Below is a small trained network, with its code and all its weights. Each question gives an input and a class and asks what happens when units are switched off, that is, made to give their printed mean instead of their output.

import numpy as np


def w(rows, s, z=0):
    codes = np.array(rows[::2]) - 128.0
    scale = np.full(codes.shape[1], s)
    scale[-1] = z or s
    return codes * scale


def f(y):
    return np.maximum(y, 0)


def log_softmax(a):
    a = a - a.max(-1, keepdims=True)
    return a - np.log(np.exp(a).sum(-1, keepdims=True))


def net(x, mask):
    res = np.array(x, float).reshape(1, 8) / 4 @ E
    y = f(res @ A[0][:, :-1].T + A[0][:, -1])
    res = res + np.where(mask, y, B[0][:, -1]) @ B[0][:, :-1]
    return log_softmax(res[-1] @ U[:, :-1].T + U[:, -1])


A, B = {}, {}
E = w([
[166,159,162,176,145,200,185,193],'x0',
[185,28,72,159,144,172,30,142],'x1',
[126,127,129,129,127,128,127,126],'x2',
[159,125,69,136,84,154,186,57],'x3',
[1,127,155,163,48,202,97,97],'x4',
[125,129,128,124,130,134,131,127],'x5',
[96,50,186,140,168,113,174,104],'x6',
[127,130,137,128,127,132,125,122],'x7',
],0.0088)
A[0] = w([
[126,150,123,80,161,85,165,128,163],'N0',
[166,105,192,182,123,170,170,163,42],'N1',
[212,119,121,113,181,70,135,131,69],'N2',
[175,52,82,180,181,172,52,123,85],'N3',
[135,163,121,115,115,80,78,84,51],'N4',
[79,120,189,95,178,92,66,218,206],'N5',
[34,112,125,157,107,137,131,134,137],'N6',
[130,94,159,123,124,95,126,96,89],'N7',
[92,105,125,122,133,64,107,94,3],'N8',
[113,6,197,105,131,113,191,119,107],'N9',
[108,80,127,79,127,87,112,88,37],'N10',
[147,95,102,98,117,163,181,59,189],'N11',
],0.011,0.0051)
B[0] = w([
[141,137,215,148,106,175,132,105,197],'N0',
[28,160,62,107,224,136,61,154,190],'N1',
[106,46,176,133,109,254,99,152,223],'N2',
[101,194,203,88,110,89,214,105,255],'N3',
[102,156,99,89,153,134,159,189,162],'N4',
[171,103,77,188,131,71,144,83,253],'N5',
[123,65,157,127,97,123,98,132,230],'N6',
[146,142,124,105,170,137,104,161,157],'N7',
[77,155,66,132,187,201,160,136,162],'N8',
[205,167,166,111,66,70,87,220,224],'N9',
[56,171,93,120,183,168,125,181,171],'N10',
[159,127,94,216,155,81,105,135,206],'N11',
],0.01,0.0091)
U = w([
[147,157,131,76,62,108,104,198,254],'0',
[64,157,225,80,100,93,254,102,68],'1',
[27,152,45,89,232,186,116,209,6],'2',
[113,82,141,146,115,126,152,118,225],'3',
[94,3,174,116,65,210,89,109,10],'4',
[129,106,136,120,108,112,132,126,227],'5',
[161,57,70,210,148,80,176,80,66],'6',
[127,122,140,105,102,119,126,128,172],'7',
],0.01,0.0058)

Each question gives the input, the list of numbers given to net, and the class t.
The units are the neurons (one row each of A and B). Each row of codes is followed by its name. A weight is (code - 128) times the scale printed after its matrix; where a second scale follows, it is the last column's (A, B and U).
mask holds one flag per neuron, in row order. A switched-off neuron (its flag False) gives its mean, the last column of its row in B, instead of its output. The means were averaged over made-up inputs and are rounded, as every weight is.
A unit's drop is (log p(t) with every unit on - log p(t) with that unit switched off) / (log p(t) with every unit on - log p(t) with every unit switched off).
The circuit of an input: a set's keep is (log p(t) with only the set's units on - log p(t) with every unit switched off) / (log p(t) with every unit on - log p(t) with every unit switched off). Starting from all 12 units, units are removed one at a time, each time the one whose removal leaves the highest keep (on an exact tie, the one counted first), for as long as the keep stays at least 0.8.
circuit, biggest first: the units of the circuit, biggest drop first
most important unit: the unit with the biggest drop
k most important neurons: the k neurons with the biggest drops, biggest first
drop when u is switched off: that unit's drop, to one decimal
input [4,-8,8,8,-5,-5,8,6], class 0: circuit, biggest first -> (N9 N3)
input [-7,-4,-5,-7,-5,4,5,-3], class 2: circuit, biggest first -> (N10)
input [5,-6,6,5,-5,5,6,-5], class 0: 2 most important neurons -> (N9 N3)
input [-1,-3,-8,-8,8,2,-5,8], class 3: 4 most important neurons -> (N5 N2 N9 N0)
input [6,-6,5,-2,-1,4,7,4], class 0: circuit, biggest first -> (N9 N3)
input [-7,-3,2,-8,-4,6,3,-1], class 6: 2 most important neurons -> (N5 N1)
input [-7,-6,0,-5,6,6,-3,-2], class 2: 3 most important neurons -> (N3 N8 N4)
input [7,-7,4,4,-8,-5,-5,-5], class 4: circuit, biggest first -> (N2 N3 N0)
input [-2,-2,7,-4,7,3,-6,3], class 4: 2 most important neurons -> (N6 N3)
input [1,-5,7,3,-8,-6,0,-6], class 4: 2 most important neurons -> (N2 N3)
input [-5,2,-1,5,-5,6,6,4], class 0: 2 most important neurons -> (N9 N5)
input [-1,2,-2,7,2,6,-5,-6], class 6: 3 most important neurons -> (N11 N9 N2)
input [7,-6,-1,2,4,0,-4,1], class 2: 3 most important neurons -> (N3 N1 N9)
input [-6,0,-4,0,-3,3,0,1], class 2: most important unit -> N10
input [2,5,3,-6,-5,-7,-2,7], class 3: circuit, biggest first -> (N2 N5 N3)
input [2,-7,4,6,-8,-3,-2,3], class 4: circuit, biggest first -> (N2 N3)
input [-2,8,0,-7,-8,-4,8,-2], class 0: 2 most important neurons -> (N9 N3)
input [7,0,4,8,7,-1,-2,4], class 6: 3 most important neurons -> (N11 N2 N10)
input [8,3,-6,5,1,4,-2,6], class 2: drop when N11 is switched off -> 0.0
input [-6,8,8,-5,-2,1,-7,6], class 1: drop when N3 is switched off -> 0.9
input [-7,7,3,4,2,-2,-1,1], class 1: drop when N3 is switched off -> 1.1
